Below are the code and all the weights of a small trained network. Each question names an input and a target symbol and asks about switching units off, where a switched-off unit gives its printed mean instead of its output.

import numpy as np


def w(rows, s, z=0):
    codes = np.array(rows[::2]) - 128.0
    scale = np.full(codes.shape[1], s)
    scale[-1] = z or s
    return codes * scale


def softmax(a):
    e = np.exp(a - a.max(-1, keepdims=True))
    return e / e.sum(-1, keepdims=True)


def log_softmax(a):
    a = a - a.max(-1, keepdims=True)
    return a - np.log(np.exp(a).sum(-1, keepdims=True))


def net(x, mask):
    ids = ['αγδεζηθλμξπφψ'.index(c) for c in x.split()]
    T = len(ids)
    res = E[ids] + P[:T]
    u = 0
    for l in range(3):
        r = res
        for j in range(3):
            rows = slice(3 * j, 3 * j + 3)
            q, k, v = (r @ M[l][rows].T for M in (Q, K, V))
            z = softmax(np.where(np.tri(T) > 0, q @ k.T / 3**0.5, -1e9)) @ v
            o = O[l][rows]
            res = res + np.where(mask[u + j], z, o[:, -1]) @ o[:, :-1]
        u += 3
    return log_softmax(res[-1] @ U[:, :-1].T + U[:, -1])


Q, K, V, O = {}, {}, {}, {}
E = w([
[229,170,197,113,139,32],'α',
[86,159,165,91,220,32],'γ',
[106,123,200,170,126,17],'δ',
[135,138,127,171,252,11],'ε',
[172,143,203,59,200,8],'ζ',
[92,232,89,132,216,122],'η',
[203,229,169,187,54,98],'θ',
[158,239,119,64,219,121],'λ',
[215,217,93,170,209,93],'μ',
[171,138,255,51,98,43],'ξ',
[137,209,191,119,76,98],'π',
[144,200,99,213,171,90],'φ',
[222,231,112,107,211,92],'ψ',
],0.0041)
P = w([
[108,93,117,134,86,168],'0',
[135,245,59,26,161,14],'1',
[109,190,200,177,166,118],'2',
[92,221,145,52,95,14],'3',
[101,61,218,142,194,168],'4',
[193,76,102,22,148,6],'5',
[195,238,194,253,205,89],'6',
[232,117,58,95,135,16],'7',
[157,192,230,206,238,167],'8',
[74,100,90,161,90,159],'9',
[168,170,225,98,241,97],'10',
[234,2,9,63,115,39],'11',
],0.008)
Q[0] = w([
[47,31,2,98,75,119],'0.h0',
[222,205,107,164,91,9],'0.h0',
[229,237,188,206,185,69],'0.h0',
[162,115,10,83,69,114],'0.h1',
[127,204,225,178,242,91],'0.h1',
[65,157,232,121,227,123],'0.h1',
[60,72,6,62,99,126],'0.h2',
[88,113,181,108,153,195],'0.h2',
[134,114,41,146,106,129],'0.h2',
],0.0078)
K[0] = w([
[117,97,56,3,49,42],'0.h0',
[69,19,221,123,156,196],'0.h0',
[172,86,238,149,202,193],'0.h0',
[121,135,40,85,56,98],'0.h1',
[94,95,238,135,198,241],'0.h1',
[152,171,220,226,184,254],'0.h1',
[69,118,89,21,141,71],'0.h2',
[190,222,156,146,169,113],'0.h2',
[51,87,70,60,157,172],'0.h2',
],0.0081)
V[0] = w([
[225,96,179,39,104,31],'0.h0',
[254,175,95,60,122,113],'0.h0',
[201,192,79,173,228,45],'0.h0',
[36,97,225,201,92,218],'0.h1',
[113,60,78,59,140,54],'0.h1',
[25,125,141,56,91,225],'0.h1',
[211,166,203,165,193,44],'0.h2',
[191,141,144,79,173,31],'0.h2',
[154,167,190,232,196,107],'0.h2',
],0.0074)
O[0] = w([
[171,77,91,173,2,56,156],'0.h0',
[206,200,33,118,30,125,130],'0.h0',
[183,164,46,192,187,125,210],'0.h0',
[153,104,239,130,79,204,82],'0.h1',
[66,60,96,84,167,77,118],'0.h1',
[63,167,190,53,77,147,57],'0.h1',
[171,171,114,213,107,124,253],'0.h2',
[175,178,67,178,94,84,219],'0.h2',
[186,128,161,227,179,177,209],'0.h2',
],0.0079,0.0062)
Q[1] = w([
[138,139,41,128,78,112],'1.h0',
[124,112,84,213,99,149],'1.h0',
[139,113,2,155,83,120],'1.h0',
[171,71,39,68,102,45],'1.h1',
[99,217,230,210,127,152],'1.h1',
[249,252,118,144,147,24],'1.h1',
[164,50,50,106,175,34],'1.h2',
[112,15,33,86,174,74],'1.h2',
[133,55,156,175,169,216],'1.h2',
],0.0063)
K[1] = w([
[148,83,152,177,142,180],'1.h0',
[171,62,121,126,83,130],'1.h0',
[141,28,120,167,157,172],'1.h0',
[130,231,160,212,186,94],'1.h1',
[30,10,144,2,45,216],'1.h1',
[31,135,218,164,140,159],'1.h1',
[152,229,184,147,156,124],'1.h2',
[184,226,179,192,125,141],'1.h2',
[170,114,29,166,123,109],'1.h2',
],0.0078)
V[1] = w([
[87,174,106,70,116,2],'1.h0',
[192,155,37,173,88,87],'1.h0',
[159,174,94,98,149,26],'1.h0',
[162,160,172,94,73,47],'1.h1',
[128,31,158,174,191,45],'1.h1',
[46,48,218,62,51,165],'1.h1',
[153,221,71,121,191,216],'1.h2',
[111,140,48,68,187,62],'1.h2',
[81,55,88,102,150,42],'1.h2',
],0.0077)
O[1] = w([
[154,196,8,161,152,253,107],'1.h0',
[73,138,155,216,155,156,243],'1.h0',
[114,164,43,218,191,178,199],'1.h0',
[235,113,75,193,85,195,116],'1.h1',
[47,59,67,224,209,12,144],'1.h1',
[155,45,99,74,203,195,2],'1.h1',
[147,204,124,49,88,147,210],'1.h2',
[27,173,54,121,125,211,139],'1.h2',
[59,104,91,152,173,141,70],'1.h2',
],0.007,0.0086)
Q[2] = w([
[136,206,194,228,232,127],'2.h0',
[164,185,110,132,77,28],'2.h0',
[141,104,83,71,7,71],'2.h0',
[135,75,158,73,200,107],'2.h1',
[97,131,171,181,125,228],'2.h1',
[100,149,103,201,175,214],'2.h1',
[191,186,44,108,113,18],'2.h2',
[94,213,62,175,130,94],'2.h2',
[1,99,90,50,87,66],'2.h2',
],0.0067)
K[2] = w([
[79,97,109,41,237,152],'2.h0',
[203,136,69,131,149,23],'2.h0',
[221,178,128,210,99,55],'2.h0',
[116,244,56,136,107,117],'2.h1',
[43,41,119,37,36,87],'2.h1',
[30,71,118,12,95,177],'2.h1',
[250,138,178,186,103,41],'2.h2',
[214,114,229,210,202,123],'2.h2',
[85,204,2,194,82,50],'2.h2',
],0.0057)
V[2] = w([
[27,72,66,179,183,104],'2.h0',
[220,141,143,114,77,202],'2.h0',
[2,180,180,34,170,103],'2.h0',
[44,168,50,172,163,217],'2.h1',
[167,107,167,172,17,78],'2.h1',
[186,236,70,148,167,140],'2.h1',
[194,16,97,60,146,131],'2.h2',
[138,154,30,176,86,162],'2.h2',
[110,234,210,136,140,112],'2.h2',
],0.0073)
O[2] = w([
[123,49,118,254,148,65,69],'2.h0',
[223,192,101,37,121,199,91],'2.h0',
[22,96,177,116,231,197,94],'2.h0',
[192,57,171,94,188,178,253],'2.h1',
[134,209,134,239,105,109,38],'2.h1',
[105,92,148,143,151,216,225],'2.h1',
[206,101,219,160,170,109,86],'2.h2',
[173,69,8,89,148,172,95],'2.h2',
[39,162,122,70,84,151,202],'2.h2',
],0.0075,0.011)
U = w([
[59,149,211,108,202,150,113],'α',
[16,100,133,171,129,93,164],'γ',
[154,11,46,117,156,154,254],'δ',
[254,75,133,118,142,179,54],'ε',
[164,143,145,168,114,24,114],'ζ',
[148,141,29,67,106,172,135],'η',
[159,94,118,75,206,239,71],'θ',
[56,203,96,126,86,126,159],'λ',
[159,189,182,121,125,119,125],'μ',
[150,116,64,179,52,104,178],'ξ',
[154,34,199,171,198,154,101],'π',
[14,231,157,119,119,56,93],'φ',
[103,213,120,165,19,32,66],'ψ',
],0.0062,0.0071)

Each question gives the input, a string of symbols that net reads in full, and the target symbol t.
The units are the heads (3 rows each of Q, K, V and O). Each row of codes is followed by its name. A weight is (code - 128) times the scale printed after its matrix; where a second scale follows, it is the last column's (O and U).
mask holds one flag per head, layer by layer. A switched-off head (its flag False) gives its mean, the last column of its rows in O, instead of its output. The means were averaged over made-up inputs and are rounded, as every weight is.
A unit's drop is (log p(t) with every unit on - log p(t) with that unit switched off) / (log p(t) with every unit on - log p(t) with every unit switched off).
The circuit of an input: a set's keep is (log p(t) with only the set's units on - log p(t) with every unit switched off) / (log p(t) with every unit on - log p(t) with every unit switched off). Starting from all 9 units, units are removed one at a time, each time the one whose removal leaves the highest keep (on an exact tie, the one counted first), for as long as the keep stays at least 0.8.
circuit, biggest first: the units of the circuit, biggest drop first
most important unit: the unit with the biggest drop
heads that matter: for each layer, one digit per head in row order, 1 if its drop is at least 0.15 and else 0, layers parted by /
drop when u is switched off: that unit's drop, to one decimal
input φ ψ φ γ λ ε ε ε η λ π, target φ: most important unit	2.h1
input λ γ π λ η, target θ: circuit, biggest first	[0.h2; 1.h1; 0.h1; 2.h0]
input γ α γ, target π: heads that matter	111 / 011 / 101
input γ γ γ θ η, target π: heads that matter	111 / 011 / 101
input ζ λ λ ξ, target ξ: heads that matter	101 / 111 / 101
input γ ε γ ψ λ λ ε, target π: circuit, biggest first	[0.h2; 1.h1; 0.h0; 2.h0]
input ψ α π, target η: circuit, biggest first	[0.h2; 2.h2; 1.h0]
input γ γ γ θ γ γ δ μ π, target π: circuit, biggest first	[0.h2; 1.h1; 0.h0; 2.h0]
input ψ γ δ θ, target λ: circuit, biggest first	[2.h2; 1.h1]
input π λ λ δ δ, target μ: heads that matter	111 / 111 / 111
input α μ λ ε, target ψ: circuit, biggest first	[2.h1; 1.h1]
input ε α φ γ, target γ: circuit, biggest first	[2.h0; 1.h1; 0.h2; 0.h0]
input ζ γ π, target δ: heads that matter	001 / 111 / 001
input ζ γ λ γ θ γ, target η: circuit, biggest first	[2.h2]
input δ α δ λ μ λ η ε φ λ ε, target ζ: heads that matter	111 / 111 / 011
input ξ ε φ γ ζ ζ λ ε γ α ζ η, target δ: heads that matter	111 / 111 / 011
input μ π η ξ α θ θ γ π π γ, target λ: circuit, biggest first	[2.h2; 1.h1]
input η γ π α ε λ ξ, target α: heads that matter	111 / 110 / 111
input δ η γ μ π ξ, target δ: heads that matter	101 / 110 / 010
input λ γ λ, target θ: most important unit	0.h2
input γ δ η η ξ δ λ λ λ λ α λ, target η: heads that matter	100 / 011 / 111
input μ φ θ λ α ε α η λ φ ψ μ, target η: heads that matter	111 / 011 / 111
input π γ θ γ, target ε: heads that matter	111 / 010 / 101
input π γ η γ ξ ε γ δ η ε γ ζ, target θ: heads that matter	111 / 111 / 111
input α φ δ γ γ λ, target π: heads that matter	111 / 101 / 010
input λ ε α ε ζ, target θ: drop when 0.h1 is switched off	0.6
input μ γ ε μ α λ, target γ: most important unit	1.h1
input ζ μ α η, target ξ: drop when 2.h1 is switched off	0.1
input ε α λ ξ μ π θ α α, target γ: drop when 0.h1 is switched off	0.0
